Below are the code and all the weights of a small trained network. Each question names an input and a class and asks about switching units off, where a switched-off unit gives its printed mean instead of its output.

import numpy as np


def w(rows, s, z=0):
    codes = np.array(rows[::2]) - 128.0
    scale = np.full(codes.shape[1], s)
    scale[-1] = z or s
    return codes * scale


def norm(h):
    return h / np.sqrt((h * h).mean(-1, keepdims=True) + 1e-5)


def f(y):
    return y / 2 * (1 + np.tanh(0.7978845608 * (y + 0.044715 * y**3)))


def log_softmax(a):
    a = a - a.max(-1, keepdims=True)
    return a - np.log(np.exp(a).sum(-1, keepdims=True))


def net(x, mask):
    res = np.array(x, float).reshape(1, 4) / 4 @ E
    u = 0
    for l in range(4):
        y = f(norm(res) @ A[l][:, :-1].T + A[l][:, -1])
        res = res + np.where(mask[u : u + 3], y, B[l][:, -1]) @ B[l][:, :-1]
        u += 3
    return log_softmax(norm(res)[-1] @ U[:, :-1].T + U[:, -1])


A, B = {}, {}
E = w([
[132,123,130,135,122,122,126],'x0',
[156,104,235,92,168,33,131],'x1',
[115,193,173,133,109,142,60],'x2',
[232,77,169,254,139,167,118],'x3',
],0.0098)
A[0] = w([
[111,146,182,119,207,98,110,20],'L0N1',
[180,96,134,134,156,14,158,255],'L0N2',
[121,254,199,154,68,111,40,137],'L0N3',
],0.0053,0.0044)
B[0] = w([
[162,128,81,163,141,113,72,121],'L0N1',
[106,205,61,172,109,78,152,253],'L0N2',
[58,155,188,176,178,188,247,202],'L0N3',
],0.011,0.0049)
A[1] = w([
[156,81,173,208,185,214,101,94],'L1N1',
[190,113,126,254,125,71,2,49],'L1N2',
[184,134,238,112,61,197,33,4],'L1N3',
],0.0067,0.0016)
B[1] = w([
[114,172,92,57,173,129,124,253],'L1N1',
[114,133,135,21,104,161,170,245],'L1N2',
[107,4,117,141,105,136,173,138],'L1N3',
],0.012,0.0036)
A[2] = w([
[139,109,97,72,148,232,151,247],'L2N1',
[195,100,222,86,187,36,66,250],'L2N2',
[255,105,163,133,153,199,180,40],'L2N3',
],0.009,0.0021)
B[2] = w([
[143,146,119,169,122,31,117,254],'L2N1',
[111,190,1,182,192,82,19,177],'L2N2',
[44,140,132,9,143,154,135,187],'L2N3',
],0.011,0.0073)
A[3] = w([
[118,2,100,155,160,28,208,122],'L3N1',
[192,183,70,196,68,121,94,92],'L3N2',
[126,192,137,167,89,60,178,246],'L3N3',
],0.01,0.0012)
B[3] = w([
[70,149,246,164,187,192,126,193],'L3N1',
[174,195,137,136,146,15,162,189],'L3N2',
[214,89,168,113,80,149,165,254],'L3N3',
],0.011,0.0085)
U = w([
[151,160,142,124,125,129,214,184],'0',
[130,168,62,217,132,92,137,157],'1',
[86,124,121,32,128,155,128,136],'2',
[85,142,181,198,169,195,164,128],'3',
[191,86,169,156,63,164,158,83],'4',
[179,9,118,173,67,191,27,1],'5',
[204,20,101,157,95,232,40,13],'6',
],0.015,0.0087)

Each question gives the input, the list of numbers given to net, and the class t.
The units are the neurons (one row each of A and B). Each row of codes is followed by its name. A weight is (code - 128) times the scale printed after its matrix; where a second scale follows, it is the last column's (A, B and U).
mask holds one flag per neuron, layer by layer. A switched-off neuron (its flag False) gives its mean, the last column of its row in B, instead of its output. The means were averaged over made-up inputs and are rounded, as every weight is.
A unit's drop is (log p(t) with every unit on - log p(t) with that unit switched off) / (log p(t) with every unit on - log p(t) with every unit switched off).
The circuit of an input: a set's keep is (log p(t) with only the set's units on - log p(t) with every unit switched off) / (log p(t) with every unit on - log p(t) with every unit switched off). Starting from all 12 units, units are removed one at a time, each time the one whose removal leaves the highest keep (on an exact tie, the one counted first), for as long as the keep stays at least 0.8.
circuit, biggest first: the units of the circuit, biggest drop first
top k neurons: the k neurons with the biggest drops, biggest first
k most important neurons of layer l: the k neurons of layer l with the biggest drops, biggest first
input [1,-2,-7,8], class 2: circuit, biggest first : (L2N3 L0N3 L1N2)
input [7,4,8,-6], class 3: top 2 neurons : (L0N3 L2N1)
input [-1,1,-7,-5], class 3: circuit, biggest first : (L3N1 L2N3 L1N1)
input [1,-8,2,-5], class 1: circuit, biggest first : (L2N3 L1N2)
input [-5,-3,6,-3], class 3: top 3 neurons : (L0N3 L3N2 L1N2)
input [-6,7,1,-7], class 1: top 3 neurons : (L2N2 L1N2 L2N3)
input [0,5,6,-5], class 3: circuit, biggest first : (L0N3 L1N2)
input [-2,2,-2,4], class 2: circuit, biggest first : (L2N3)
input [3,4,3,8], class 2: circuit, biggest first : (L2N3 L1N2)
input [8,-6,0,6], class 0: 2 most important neurons of layer 1 : (L1N1 L1N2)
input [1,0,4,2], class 3: top 2 neurons : (L1N2 L3N2)
input [0,-2,-7,6], class 3: top 2 neurons : (L3N1 L2N1)
input [-2,8,-5,-5], class 1: circuit, biggest first : (L2N2 L1N2)
input [0,0,1,3], class 4: top 3 neurons : (L2N1 L3N3 L2N2)
input [-4,-5,6,7], class 2: circuit, biggest first : (L2N3 L0N2 L1N2)
input [-2,5,6,-2], class 3: circuit, biggest first : (L0N3 L3N2)
input [-1,6,4,-6], class 1: top 3 neurons : (L2N2 L1N2 L2N3)
input [0,3,1,4], class 2: top neuron : (L1N2)
input [-1,5,-2,6], class 2: top 4 neurons : (L1N2 L2N3 L2N1 L3N2)
input [1,6,-8,8], class 2: circuit, biggest first : (L2N3 L1N2 L0N3)
input [-6,-7,3,-6], class 1: top 3 neurons : (L2N3 L1N2 L2N1)
input [-4,8,3,-6], class 1: top 2 neurons : (L2N2 L1N2)
input [0,-1,1,0], class 4: 2 most important neurons of layer 2 : (L2N3 L2N2)
input [-6,7,-2,7], class 1: top 2 neurons : (L2N2 L0N2)
input [1,-8,-5,-5], class 1: top 3 neurons : (L0N3 L2N3 L1N2)
input [2,-1,-1,1], class 4: top 2 neurons : (L3N3 L2N2)
input [4,3,-6,-3], class 3: 2 most important neurons of layer 2 : (L2N1 L2N2)
